Each row of numbers stands for one node and depends on some of the facts below. Use the named rows to name the rest.

Known rows:
 302   72  270 -136  -78  179  421  296  -83  135  -19   37   70 -349  136 -291  286  162  116  -35 -119 -300 -194  519 -119  106: mugik
-311  242  169  178 -162   50  295  130 -236  106  237   16    3 -203   94 -288   89   50   23  -15 -245  470   -4  804   51  185: nibok
 255 -161  282 -162 -220  215   67  129 -215  154   14   96  226 -215  128 -358  151  277  216  102  -96 -134 -277  492 -103  345: skugra
-194  -36  209  120  -45   31  211   95 -255  218  273  -97  210 -247   31 -392  -84   10  195  100 -246  162   -6  690  234  199: buklo
 340 -107  315 -163 -241  173  158  115 -251   71    6   88  152 -264  118 -269  163  278  247   65  -93 -107 -171  515 -181  246: vaklus
   5 -138  281   -8 -142  157  248  -55 -227  211   49  104   82 -118  129 -287  210  395   -6  -55 -212 -175   76  422   81   69: stimen
 111 -180  202  136 -172  183   90   -5 -190  211   -3  161  226 -123  167 -218  194  352  161   42 -200  -18 -158  428   22  278: briflis
 -97  107  147  477 -191  151  263  -45  -80  204  263   24   59 -195   30  -83   76  151   30  -14 -291  409  -44  513  162   85: gridre
 -74  -12   52   -5 -181  238  148   -3 -100  224  -12  232   53 -184   69 -239  252  440   17  -80 -209  -10  -87  455  -68    2: klevak
 186 -197  152  138 -190  209    9   37 -176  195  -36  192  237 -126  190 -201  194  361  218   26 -166  -14 -232  393  -15  345: klodre
 -52  239  396  180  -95  140  188  134 -247  180  213 -189  228  -30   79 -393   94   57  125   23 -187  338 -158  696  245  342: dulum
 -98 -127  215  498   21   68  435  187 -127  233  136   91  100 -228  239 -220  131  -52  -89   95 -322 -173  -30  523  289  336: flugim
  46  -30  352 -215 -169  170  248   31 -239  175  121   39   54 -193   47 -401  157  296   13   23 -140 -182  -39  564  -26  114: dama
 252  136  470 -225 -168  152  283  107 -241  115   11 -120   95 -136   63 -357  203  286  162 -105 -103  -58    6  561   -7   51: staguka
 264 -307  264   18 -208  135  185    7 -213  116  -46  134  324 -275  170 -232  192  366  290 -128 -248 -185    7  384  -72  111: kotustom
-210   81   89  528   17  162  442  148   43  312  282   72   -3 -273   92 -135  156   56 -212   -1 -320   -5  -92  467  231   91: flibu
 345 -248  245  147 -226  145  116   52 -235  105  -61  151  224 -163  221 -137  185  314  289   17 -151  -42 -144  401  -63  319: klurar
  46 -156  187  194   -8  127  419  143  -74  247  -25  185   11 -259  188 -257  238  180 -123  -26 -236 -495   10  428  123   98: vestin
 -19 -202  184  137   24  146  436  133  -64  242   52  158  202 -360  175 -273  291  187  -23  -99 -341 -477   11  409   78   33: flogis
 213 -110  168  108 -109  210  122  160 -125  221  -45  156  233 -180  192 -240  265  282  186   70 -162 -135 -303  429  -13  331: klokar
 144  -86  261  -65 -113  181  263  107 -145  210 -108  121   35 -197   93 -338  216  328  -19  -60 -151 -376  -28  437   27   17: sedram

Facts:
τ: is of sort; π: refers to; θ: belongs to class; γ: uses; Ξ: sits directly inside
{bili,bribrin,brosken,broze,digin,diska,drafem,dreban,dredru,drefos,dretrun,drostum,fafli,flibu,fumas,fuplifluk,gomem,gredra,grutrodil,klabu,klevak,klodre,lamam,lanu,nodrum,noska,plaston,plipoplin,restam,ridrin,rizefi,rolodren,saplas,sedram,setoplen,skepir,skugra,statropen,susko,teka,trakli,trebruris,trudrenuk,trufino,tuzagrom,vini,virosek,vitru,zedum,zitri} τ 301
{boros,brapluful,briflis,buklo,bure,dama,dritropor,dulum,dulupla,fliplik,flogis,flugim,fluplor,fubifla,grapletor,grirul,grodes,grogri,grorel,kisus,kleplir,klilipok,klilol,klokar,lipluk,melol,muflun,nedra,pleskan,ploplaga,radrar,rebal,riplil,risko,skidus,skufle,statras,stegos,stikim,stimen,trinuk,trone,vestin,zinulel,zosor,zufubrim} τ 651
{brekem,britan,dralar,dramon,draro,drile,drozom,dugreplek,favuk,fligan,flutrur,grezon,gridre,grobripe,grodibru,kista,klabram,klasu,kletru,klurar,kotrek,kotustom,lobrun,luter,mugik,nebru,nibok,nubrak,numik,plonuk,pudu,puskan,rezigra,rodrak,rudal,ruki,ruplubom,sabrir,skapatrom,staguka,stirir,stizu,traku,vaklus,vatre,vevik,vumek,zeku,zoflas,zonaze} τ 349
bili π: nubrak
boros π: plonuk
bure π: dulum
drafem π: buklo
draro π: dulupla
dreban π: susko
favuk π: britan
fliplik π: plonuk
flugim π: fligan
fluplor π: melol
flutrur π: buklo
fubifla π: skapatrom
fuplifluk π: zosor
gredra π: kisus
grorel π: gomem
kista π: nodrum
klabu π: kotrek
kletru π: numik
klilol π: flogis
kotrek π: tuzagrom
lanu π: grapletor
melol π: gomem
plaston π: buklo
pleskan π: riplil
pudu π: fligan
rebal π: risko
rodrak π: teka
sabrir π: susko
sedram π: britan
skufle π: nubrak
statropen π: susko
stirir π: gomem
trufino π: skapatrom
vestin π: trudrenuk
vevik π: plonuk
[bili,fafli,flibu,flogis,flugim,grirul,grutrodil,klilipok,rolodren,ruki,ruplubom,skapatrom,vatre,vestin] θ d
[boros,dugreplek,dulum,dulupla,favuk,grapletor,grorel,kletru,puskan,staguka,vini,zosor] θ g
[brapluful,britan,broze,buklo,bure,dama,digin,dreban,dredru,drefos,drile,dritropor,drostum,fliplik,fluplor,grodes,kisus,klabram,kleplir,kotrek,lanu,lipluk,lobrun,melol,nedra,nibok,nodrum,noska,plaston,restam,riplil,rudal,saplas,skidus,skugra,statras,stikim,stirir,trakli,trinuk,trudrenuk,vaklus,vevik,virosek,zedum,zinulel,zonaze,zufubrim] θ a
[brekem,diska,mugik,rezigra,sabrir,skufle,statropen,trone] θ f
[bribrin,drafem,drozom,gredra,grezon,klokar,lamam,radrar,rebal,rizefi,sedram,teka,trufino,tuzagrom,zeku,zoflas] θ c
[briflis,brosken,dralar,dramon,dretrun,fligan,flutrur,fubifla,fumas,fuplifluk,gomem,gridre,grobripe,grodibru,grogri,kista,klasu,klilol,klodre,klurar,kotustom,luter,nubrak,numik,pleskan,plipoplin,plonuk,ploplaga,pudu,ridrin,risko,setoplen,skepir,stegos,stimen,traku,vitru,zitri] θ b
[draro,klabu,klevak,muflun,nebru,rodrak,stizu,susko,trebruris,vumek] θ e
brekem γ klurar,zufubrim,risko,grirul,vatre
bribrin γ bure,vumek,ridrin,kotrek,klokar,fubifla
buklo γ skugra,vaklus,rodrak,dralar,bili,fuplifluk
diska γ bure,noska,zufubrim,dralar
drafem γ grezon,vevik
dulum γ skufle,zufubrim,plaston,ruplubom,tuzagrom
fafli γ grutrodil,vaklus
flibu γ kotustom,ridrin,rezigra,dramon,trudrenuk
flugim γ skufle,dulupla,flutrur,ploplaga
fluplor γ rizefi,vini,fligan,drozom,gredra,risko,dugreplek
grapletor γ bure,nubrak,klasu,risko,klabu
gridre γ nedra,zufubrim,briflis,klilol
kisus γ grodibru,radrar
klabram γ klevak,britan,mugik
kletru γ vitru
klilipok γ skufle,zonaze,lamam,rizefi,trakli
lipluk γ stegos,nedra,setoplen,grirul,vatre
lobrun γ rezigra
nibok γ skugra,broze,britan,grogri,flutrur,trakli,bili
pleskan γ ruki,kotrek,rodrak
riplil γ skufle,trebruris,ruki,rezigra,ploplaga
skapatrom γ skepir,nebru,fumas
statropen γ risko,fliplik,sabrir,stikim
stirir γ vevik,dramon
teka γ sedram
trufino γ kleplir,klokar,klodre,dugreplek
virosek γ kotustom,grezon,vevik
zeku γ dreban,grezon,setoplen,drile
zinulel γ klurar,numik,kleplir,dramon,klabu,radrar
zitri γ nedra,plaston,klodre,bili,stikim
Ξ drostum <- bili,favuk,klilipok,kotrek,trudrenuk,trufino
Ξ kisus <- boros,rodrak,sabrir
Ξ grirul <- brapluful,dreban,dredru,flibu,fliplik,gredra,gridre,trone,zonaze
Ξ tuzagrom <- brekem,flogis,fubifla,numik,stimen,zinulel
Ξ statras <- bribrin,fuplifluk,noska
Ξ dulupla <- briflis,vitru
Ξ lamam <- britan,grirul,kisus,klevak,melol,nebru,puskan,vevik
Ξ teka <- brosken,diska,dugreplek,muflun,statropen,zedum,zosor
Ξ saplas <- broze,klabu,klurar,plipoplin,ruplubom,vumek,zeku
Ξ plonuk <- buklo,drefos,grapletor,kleplir,lanu
Ξ fumas <- bure,dulum,dulupla,restam,setoplen,stikim,virosek
Ξ traku <- dama,flugim,kista,luter,nedra,rizefi,statras,teka
Ξ skepir <- digin,grorel,klodre
Ξ flogis <- drafem,flutrur,rebal,vestin
Ξ kotustom <- dralar,stizu
Ξ britan <- dramon
Ξ susko <- draro,fluplor,grobripe,lipluk,pleskan,rezigra,risko,sedram,vini
Ξ nedra <- dretrun,fafli,grutrodil
Ξ nodrum <- drile,grezon,kletru,mugik,pudu,rolodren,stirir,susko
Ξ setoplen <- dritropor,klokar,radrar,riplil
Ξ puskan <- drozom,klilol,nibok,ridrin,ruki,zoflas
Ξ klabram <- fligan,kotustom,rudal,saplas,skugra,trakli,trebruris,vaklus,vatre
Ξ rolodren <- gomem
Ξ numik <- grodes,grogri,plaston,stegos,zufubrim
Ξ trudrenuk <- grodibru,nubrak,ploplaga,skidus
Ξ vatre <- klasu,lobrun,skufle,staguka,trinuk,zitri
Ξ buklo <- skapatrom

Name these rows:
No name comes twice in this set of rows, the named rows included.
 235  230  399 -183 -194  162  269   80 -221  130  -64  -98   54 -176   -6 -392  160  268  131 -118  -82   -6  -14  597   12  -40 : favuk
  41  147  140  -86 -268  301  130   19  -60  249   -4  103  -23 -272 -162 -370  115  325  -26   77 -109  -54 -219  502  -54 -105 : dreban
  60 -223  343  -24 -138  123  226  -39 -258  201   58  100   92 -102  166 -270  186  374   17  -65 -192 -232  106  404  114  128 : plipoplin
  82  -67  387 -244 -171  143  243   39 -271  139   97   26   93 -182   58 -414  160  298   25   48 -130 -235  -23  541   -2  170 : trinuk
  -4  -60  408   27 -170   67  355   58 -254   78  232  -69  242 -313   59 -372   53   94  137  -40 -270  -23   95  652   44  113 : klabram
  18  298  148  -96  -43  312  411  183   47  287  111   11  -16 -324  -60 -348  285  197 -109    4 -160 -202 -257  507  -41  -95 : trone
 372   52  224 -113  -97  202  308  317  -74  132  -78   83  124 -353  168 -255  299  162  196   22  -67 -254 -359  492 -201  209 : rezigra
 161  174  110    0 -276  285  150   67  -62  171   86   87   57 -321  -51 -190  164  287  145   65 -115  172 -294  537 -202   18 : zonaze
 157  222  452 -133 -170  120  331   79 -248  132    0 -151   23 -152    7 -391  141  223   70 -128 -133   21   91  636   84  -72 : kletru
  33  -90  -84  312  -55  291  244  144  107  299  -12  260  295 -408  110 -173  310  224  106   -5 -320 -207 -351  357  -93   95 : grirul
 168  113  382  129 -174  185  260   54 -267  104  163    2   47 -213  125 -353  -33   76   16  -12 -216   35   88  720  -20  147 : stirir
 226  -65  189  -48 -244  246   -3  111 -201  164  -82  146  226 -211   79 -362  130  265  243  161  -99  -60 -346  528 -105  336 : bure
  75  -96  243 -172 -210  227  110   77 -174  157   50   86  289 -305   29 -416  157  287  195  -17 -202 -131 -156  539  -93  150 : trudrenuk
 158 -267  279   51 -175  172  114   45 -214  181    1  147  213 -156  207 -248  177  318  146    7 -173 -157 -114  390   34  316 : trebruris
 -86  160   89  -26  -91  144  378  128 -127  148  -30  149  -50 -224  138 -218  314  295   21 -153 -210   13   28  590  -70  -46 : zoflas

The same nodes again, as new rows of numbers:
Named rows:
 138 -177 -115  -40  114  228  -33  -71    5 -155   12   70  -81  189 -246   67    4  110  -92  100   -6 -299 -143   61  -18  143   68   86 -228  -95   -7   42 -310   26  -63  400  -39: klabram
  58  -43  -61   -8 -114 -151   42  -77    5 -315 -162  -12  -45  190  315   12  272 -203  -19 -199   75  -41  -16   29   43  315   16 -139 -127   99  -79   -7 -132  -86  -38   79   24: rebal
  27  -77  -64  -68   14 -167   13   23  -73  101   94   92  102   43   11  -80 -304  -71   87  116  -66   81 -123 -177   27    4   44    0  154   55  -27  -20 -197  -50  -68  173 -131: klevak
 -16    5  -70   -7  -44  101   25   -8 -272  -51   17   58   51   23  429  -73  122   51   52 -320   62  -47   94  -61    8 -302   27 -168  -33  122  -89  -15 -103  -48  -71  199    4: dugreplek
  40 -159 -125  -13   73  127    7  -66  157   41 -195   14   94  118 -699  -51   33  210  -45    0    2   89 -348  -13   56  263   13  -23   -6  -58  -38   29 -246  -85 -191  341  -37: gridre
 156  -67  -36  -24   58 -290  -27  -18 -203  -85   79   36   86  118  448   40 -166 -112   30  -32  -49 -186  105  -41  -28 -103   79   84  -39  104    5  -38  -58   -8    5  242 -149: trakli
 129 -141  -44  -52   11  -99   59  -35   83 -100  -29   28   -7  219 -204  137 -150  -11  -52  157   53 -181 -235   73   12  431   48   44 -105  -34  -62   29  -80   -9 -126  121  -26: pleskan
  19   72  -96  -93  102   90    4   -1  -36   71   49   15  -88  152 -182  -12  -54   61   81  174  -24  -97  -27    0    4  -21   46  -20  -74  -40  -59  -22   -5    0    3   43  -70: rolodren
  17   20 -109  -57    5 -251   14  -15   75   77  -38  -47  132  112 -154   -7 -115  -16   83   67  -26   51 -190  -88   83  289   39 -122  115   -8  -86  -43   -9 -121 -163   90  -69: brapluful
  59   26  -90  -38  114  183   -7  -44   -4  -19  -36   27  -94  149 -251  -62  121   71   23   91   -5  -69  -17   37  -22  -60   38   35 -180    2  -37  -26 -150   17  -14  147  -23: traku
 169  -33   -4  -55   21 -438  -10  -34  -62  -89   48   41   54  162  285   46 -190 -240   69   86  -50 -101   19  -79  -19  192   61   78   -1  113  -16  -37  -48  -59  -24  117 -121: grogri
  24  -17 -123  -10   51  -78   -1  -23   23   34  -79  -35  185   86 -303  -41  -63   57   87  -76   -5   41 -212 -106   76  150   41  -84   95   27  -65  -33 -129 -130 -121  175  -78: dredru
  38  -70 -105   -9  -29  212   36  -35 -192  -99  -25   77  -32   75  205   58   79   94  -34 -265   87 -167   -5    7    6  -84   33 -117  -92   56  -78   38 -212  -39 -110  312   12: staguka
 109 -122 -127  -81   68  -99   23  -87   31  -92  -14   80 -103  260    8  126 -175  -43  -10  218  -95 -336 -228    7   63  449   75   54 -163 -191  -37   45 -247 -130 -236  314   13: buklo
  -7 -156 -106  -17   47  365   72  -17   37   67 -118   60 -116  146 -469   58   66  287  -83  -66   95 -137 -264   78   15  126    9  -71 -124  -59  -75   60 -228  -19 -200  203   58: brekem
  48 -101  -67    5   47  215   21  -24  -43  -26  -45   21  -23  133 -246   85  -20  236  -41  -82   25 -129 -148   62  -17   -9   56    1 -134   13  -43   10 -137   -1 -123  211    0: lobrun
 -39  119  -15   52  -43   94    6  -42 -139 -246 -234  -21  -60   90  202 -148  505   25   31 -345   46   99  137    8   18 -179   -4 -152 -141  193  -70  -92  -47  -74   15   83   46: grezon
   2 -111  -75   18  108  210   48   -5   86  141  -63   36 -161  140 -365  106  -84  340  -67   -2    6 -137 -287   41   22  137   57   19  -80  -58  -29   37 -205  -30 -223  237   -8: skapatrom
 -38 -117  -78  -91 -140   11   55  -31  -81  -71   41   42   40   99   15   36 -225 -133    8 -574  111  -65  191  -27   -5  282   36 -187   18  -35 -109   58  -69  -98  197  148    2: grorel
  25  111  -83  -94   96  -88   28   28   18  195   66   20 -156  163   34   40 -121  -13  112  296  -46 -142  -36  -27   40  100   60  -47  -39  -38  -61  -18   16  -34  -45   -5  -62: flogis
  70   -9   -5  -29   70   19   36   -5  -57    9  -51    2  -66  155  -28   52   29  108   -1    6   13 -119  -20   56  -10   33   43   13 -111   58  -43  -23   -3  -12  -41   97  -16: plipoplin

Name these rows:
No name comes twice in this set of rows, the named rows included.
   1   32    5  -15   68   17   25  -38   45  162  -64    4 -284  136 -276  -21 -132  137   -9 -487  -23  -67  198    8  -18  143   53  -16  -60  -45  -12    7  -52  -99  209  189  -34 : gomem
 125   43 -118  -97   -3 -284   -3  -37 -164 -111  146  117  -96  105  697  -15    3 -319   86  -33   45 -254  129 -102   33   35   57 -132  -13   31  -57   37 -257  -82  -57  206  -79 : dulupla
  20   -1  -83  -36  -48   50   45    4 -226  -94    6   52   61   60  356  -18   24  -21   66 -225   82 -128   64  -41   23  -83   31 -167   -8  118  -94    4 -140  -69  -51  154  -31 : vini
  57 -185  -83  -41   18  164   69  -39   16  -12  -56   84  -91  161 -266  162  -73  140  -75  -53   70 -193 -195   52    7  234   20  -18 -114  -52  -75   83 -278  -39 -156  214    5 : diska
  30    2  -67 -100    3  -99   48   21   -6   52   53    1   53  162  -49  100 -230  -23   46  139    7 -117 -114   10   19  150   54  -17  -20   29  -75  -37  104  -26  -63  -52  -43 : vestin
  85   49  -89  -16  111 -145  -81  -19  -51  -41  102   88  -98   56   95 -230   -1 -143   97   57 -146  -24   14 -213   40 -110   78   44   18   15   28  -43 -310  -51    1  344 -162 : britan
   4 -170  -73  -51  -53  151   69  -47  175  -68  -44   -1  -34  197 -580  152 -327  136 -117 -416   58 -205  -82   77    9  599   62  -48  -73 -158  -79   53  -42  -61  129  138   22 : fluplor
 -30  -18  -14   -9   26   -5    9   60  -71   19  123   63   37   21 -105 -193 -203  -83   75   41 -127  179  -60 -184    8 -142   59   61   42   78    4  -99 -111  -23  -31  161 -110 : ruki
  87 -328  -75   14   -5  105    6  -41  165 -263   -1  133 -104  119 -504  -36 -185   19 -174   28  -37  -93 -468  -73   53  460   88  128  -47  -90   38   63 -486   -8 -210  499  -65 : nibok
 133   80  -66   -7   -6 -142  -48  -89  -93 -284 -103   46 -205  160  395 -132  400 -203   17 -167  -10  -97  182  -34   40   51   38  -80 -153   90  -27  -30 -293  -80   28  195  -37 : tuzagrom
 -40  -49 -143  -52  -64  243   28   11  -76 -225   28  130 -144   36 -119 -191  125  -78   59  -84    9   19  -74 -132   72  -22   36 -169  -11  -25  -66   22 -408  -25  -69  248  -17 : puskan

